A = [-2.89 -1.91  4.11 -2.55 -5.36]
The entry just left of -1.91 -> -2.89
Give the entry just left of the centre entry.
-1.91
The entry just right of the centre entry -> -2.55

W =
[-0.85 -1.51 -0.01  0.01  1.65  0.72 -0.25 -0.46  0.17  1.62  0.30 -2.20
 -0.17  0.71  5.43]
The first entry from the right -> 5.43
Read off the second entry from the right.
A: 0.71
Read off the 2nd entry from the left.
A: -1.51
Read off the entry just left of -0.25.
A: 0.72
The 3rd entry from the left -> -0.01
The 1st entry: -0.85
Read off the entry just left of the centre entry.
A: -0.25
Read off the entry just left of 0.72.
A: 1.65
The fourth entry is 0.01
The entry just right of 0.30 is -2.20

data =
[[-0.10 -0.16 -0.50 -0.20  0.61 -0.44  0.80 -1.40  0.12 -1.67 -2.13 -0.18
   0.46 -0.98  1.15 -0.30]
 [-0.32 -0.59 -0.87 -0.03  0.43 -0.21 -0.43 -0.87 -0.24 -1.20 -1.98  0.27
   0.30 -0.08  0.06  0.16]
 [ 0.21  0.22 -0.90 -0.38  0.40 -0.79  0.74 -0.73  0.39 -1.21 -2.13 -0.26
  -0.27 -0.84  1.02 -0.89]
 [-0.16 -0.72 -1.04 -0.10  0.15 -0.19 -0.10 -0.86 -0.03 -1.28 -2.02  0.45
   0.25 -0.07  0.16  0.34]
 [-1.18  1.48 -2.53 -6.55  0.67 -0.76  4.75 -0.83 -0.20  2.31  0.01  2.06
   2.91 -0.64  4.07 -2.17]
 [-1.05  1.74 -2.66 -6.64  0.68 -0.94  4.44 -0.93 -0.01  2.47 -0.20  1.98
   2.68 -0.60  4.08 -2.44]]
What is the maximum?
A: 4.75
The entry just right of the smallest entry is 0.68
The entry just left of -0.44: 0.61
The entry just right of 0.27 -> 0.30
What is the entry just right of -1.04?
A: -0.10
What is the entry just left of -6.64?
A: -2.66
The entry just right of -0.73 -> 0.39
What is the minimum?
A: -6.64
What is the entry just left of -0.50?
A: -0.16
The entry just left of 0.39: -0.73

x = [ 3.66  2.70  5.93  0.13  3.86 -0.12  1.61 -0.49 -2.72 -0.83]
The entry just right of -0.12: 1.61
The largest entry?
Answer: 5.93

Questions about the array below.
1) Give the top-left entry.
2) Give the largest entry.
3) Give the entry directly above the centre entry.
4) Give the bottom-left entry.
5) Give the first entry of the smallest entry's row.
6) Give the entry directly below the centre entry.
7) Give the top-right entry.
8) Give the entry just right of -1.11.
0.09,-3.94,0.75,-4.59,-3.29
-1.09,1.16,-1.47,1.53,0.78
1.48,1.63,1.46,1.67,1.73
-0.38,-5.11,0.42,-5.86,-4.15
0.78,3.98,0.23,4.48,3.22
-1.04,0.67,-1.33,0.95,0.34
-1.11,0.18,-1.32,0.39,-0.03
0.32,3.60,-0.22,4.14,3.02
0.82,2.99,0.47,3.36,2.72
0.18,3.92,-0.44,4.52,3.22
-1.05,0.26,-1.27,0.48,0.03
-1.04,0.30,-1.27,0.52,0.03
-1.04,0.55,-1.31,0.81,0.27
1) 0.09
2) 4.52
3) -1.33
4) -1.04
5) -0.38
6) -0.22
7) -3.29
8) 0.18

Read these off the row that follows.
1) Which number is the 3rd smallest entry?
2) Which number is the entry just left of the smallest entry?
3) Which number is the fourth entry from the end?
4) Which number is the maximum?
5) Which number is the first entry from the right?
6) Which number is the 4th entry?
7) Which number is the second entry from the right?
[ -67.1 -178.2  141.6   42.2   17.1   66.6    9.9  102.5   23.9   27.4
   37.4   70.1]
1) 9.9
2) -67.1
3) 23.9
4) 141.6
5) 70.1
6) 42.2
7) 37.4

Questions about the array below.
1) Which number is the last entry in the row that holds the largest entry?
2) Which number is the entry directly above 5.36?
3) Which number is the entry just left of -3.93?
4) Which number is the 1st entry on the diagonal from the top-right corner?
5) Which number is the second entry in reading order?
6) Which number is the first entry of the smallest entry's row?
7) Which number is the second largest entry?
8) Which number is the 4th entry from the end, reading row by row?
[[-3.01 -3.93 -2.69 -3.29]
 [-5.52 -5.00 -4.81 -5.32]
 [ 4.42  5.36  4.91  4.45]]
1) 4.45
2) -5.00
3) -3.01
4) -3.29
5) -3.93
6) -5.52
7) 4.91
8) 4.42

X =
[[ 2.27 -0.79 -1.57 -1.34  0.83 -3.33  0.62]
 [ 0.47 -0.59 -1.49 -1.10  1.18 -2.57 -0.09]
 [-1.51  4.16 -0.02  1.46 -1.14 -2.23 -1.73]
 [ 2.85 -2.97 -0.41 -1.14  0.68 -4.97  1.53]
 [-0.45 -0.52 -1.51 -1.06  1.41 -1.43 -0.43]
 [-2.43  0.56 -1.42 -0.75  1.44  3.19 -1.22]
 [-0.49 -1.76 -1.12 -1.20  1.61 -0.41 -0.01]
 [-3.50  0.90 -1.51 -0.60  1.66  2.97 -1.76]
 [-3.83 -1.35  1.28  0.71  0.62  2.84 -0.80]
 [ 0.79 -2.67  0.60 -0.21  0.41 -4.13  0.87]
 [-0.39 -2.64 -0.68 -1.13  1.61 -1.13  0.30]
 [-1.03  1.26 -1.85 -0.83  1.11  0.55 -1.05]]
Indices start at 1.
Find the entry just right of 0.71.
0.62
Find the entry at row 1, column 3.
-1.57
Find the entry in the bottom-right corner.
-1.05
Find the top-right entry.
0.62
The top entry of the column that holds the smallest entry is -3.33
Find the entry directly below 1.44.
1.61
Find the entry in row 3 and column 1.
-1.51
The entry directly below the smallest entry: -1.43
The entry at row 1, column 1 is 2.27
The entry directly above -2.43: -0.45
Find the entry just right of the smallest entry.
1.53
Find the entry in the bottom-left corner.
-1.03
Find the entry in row 1 and column 2.
-0.79
The smallest entry is -4.97
Find the entry directly above 1.28.
-1.51
Find the largest entry.
4.16
Find the entry in row 2 and column 1.
0.47
Find the entry directly above the smallest entry.
-2.23
Find the entry just left of -0.75.
-1.42
Find the entry just left of -0.09.
-2.57
The entry directly above -1.05 -> 0.30
The entry just left of -2.97 is 2.85
The entry in row 2 and column 2: -0.59
The entry directly below -0.02 is -0.41
The entry directly below -0.52 -> 0.56
The entry just left of the smallest entry: 0.68
The entry just left of -2.64 -> -0.39
Find the entry directly below the largest entry.
-2.97
The entry directly above -2.64 -> -2.67
The entry directly above -0.68 -> 0.60

Read these off the row that follows.
1) Report the largest entry.
2) Report the 4th-last entry.
3) Report the entry just right of -3.09.
4) Report the first entry from the left.
[-2.05  5.58  2.13 -4.79 -3.09 -3.93]
1) 5.58
2) 2.13
3) -3.93
4) -2.05

grid =
 1.0   0.6   0.8  -0.3
 0.3   1.6  -0.6   0.4
 0.3  -0.9   1.1   0.4
-0.9   0.0   0.1  -0.1
-0.6  -0.4   0.3   0.1
 0.3  -0.3  -0.5  -0.4
-0.3  -0.8   1.2  -1.4
-0.2   0.8  -0.5  -0.1
-0.7   1.1   0.1  -0.8
The largest entry in the first row is 1.0
The second entry on the diagonal from the top-right corner is -0.6
The largest entry?
A: 1.6
The entry in the bottom-left corner?
A: -0.7
The smallest entry in the last row?
A: -0.8
The 2nd entry in reading order?
A: 0.6
The entry just left of the largest entry?
A: 0.3
The top-right entry?
A: -0.3
The 3rd entry, reading row by row is 0.8
The entry directly below the smallest entry?
A: -0.1
The entry just left of 0.0?
A: -0.9
The 3rd entry from the end, reading row by row?
A: 1.1
The last entry in the row that holds the smallest entry: -1.4
The entry directly above -1.4?
A: -0.4
The 3rd entry on the main diagonal: 1.1
The 2nd-last entry, reading row by row?
A: 0.1
The 2nd largest entry: 1.2

B = ((2.94, 2.97, 2.98, 2.56, 2.62, 2.83, 4.58, 3.07, 3.01, 2.90, 3.00, 2.18), (2.94, 2.97, 2.98, 3.02, 3.20, 5.17, 2.81, 3.07, 2.74, 2.91, 3.00, 5.63), (3.11, 2.97, 2.98, 3.02, 4.45, 3.56, 2.30, 3.07, 2.95, 2.91, 3.00, 3.84), (2.21, 4.82, 5.71, 6.44, 2.76, 3.33, 2.81, 3.07, 2.95, 2.91, 3.00, 3.04))
The entry just left of 5.71 is 4.82
Give the entry just left of the largest entry.
Answer: 5.71
Give the entry just left of the smallest entry.
Answer: 3.00
The entry just right of 2.76 is 3.33
Give the entry just right of the largest entry.
Answer: 2.76
Give the smallest entry.
Answer: 2.18
Give the entry just right of 3.11.
Answer: 2.97

a = 2646,2349,8482,7688,4238,4430
The entry just right of the largest entry: 7688
The first entry from the left -> 2646
The entry just left of 8482 is 2349

Read these off the array that follows.
1) Which number is the second largest entry?
2) Which number is the minimum?
3) Which number is the entry just right of 0.21?
4) Which number is the first entry in reading order?
5) Which number is the entry just left of -0.06?
6) Which number is the 3rd smallest entry?
7) Which number is the entry just left of the smallest entry?
array([[ 0.01,  0.12, -0.01,  0.21, -0.05, -0.04, -0.03, -0.06,  0.01,
        -0.04,  0.10,  0.13, -0.14],
       [ 0.03,  0.09,  0.02,  0.17, -0.02, -0.01, -0.01, -0.02,  0.00,
        -0.03,  0.11,  0.11, -0.10]])
1) 0.17
2) -0.14
3) -0.05
4) 0.01
5) -0.03
6) -0.06
7) 0.13

Questions about the row below.
1) Which number is the second smallest entry?
2) Which number is the entry just left of 1.53?
3) Which number is the 5th entry from the end?
4) Which number is the 3rd entry from the right?
[ 6.67  5.26 -0.20 -3.03  1.96  1.53]
1) -0.20
2) 1.96
3) 5.26
4) -3.03
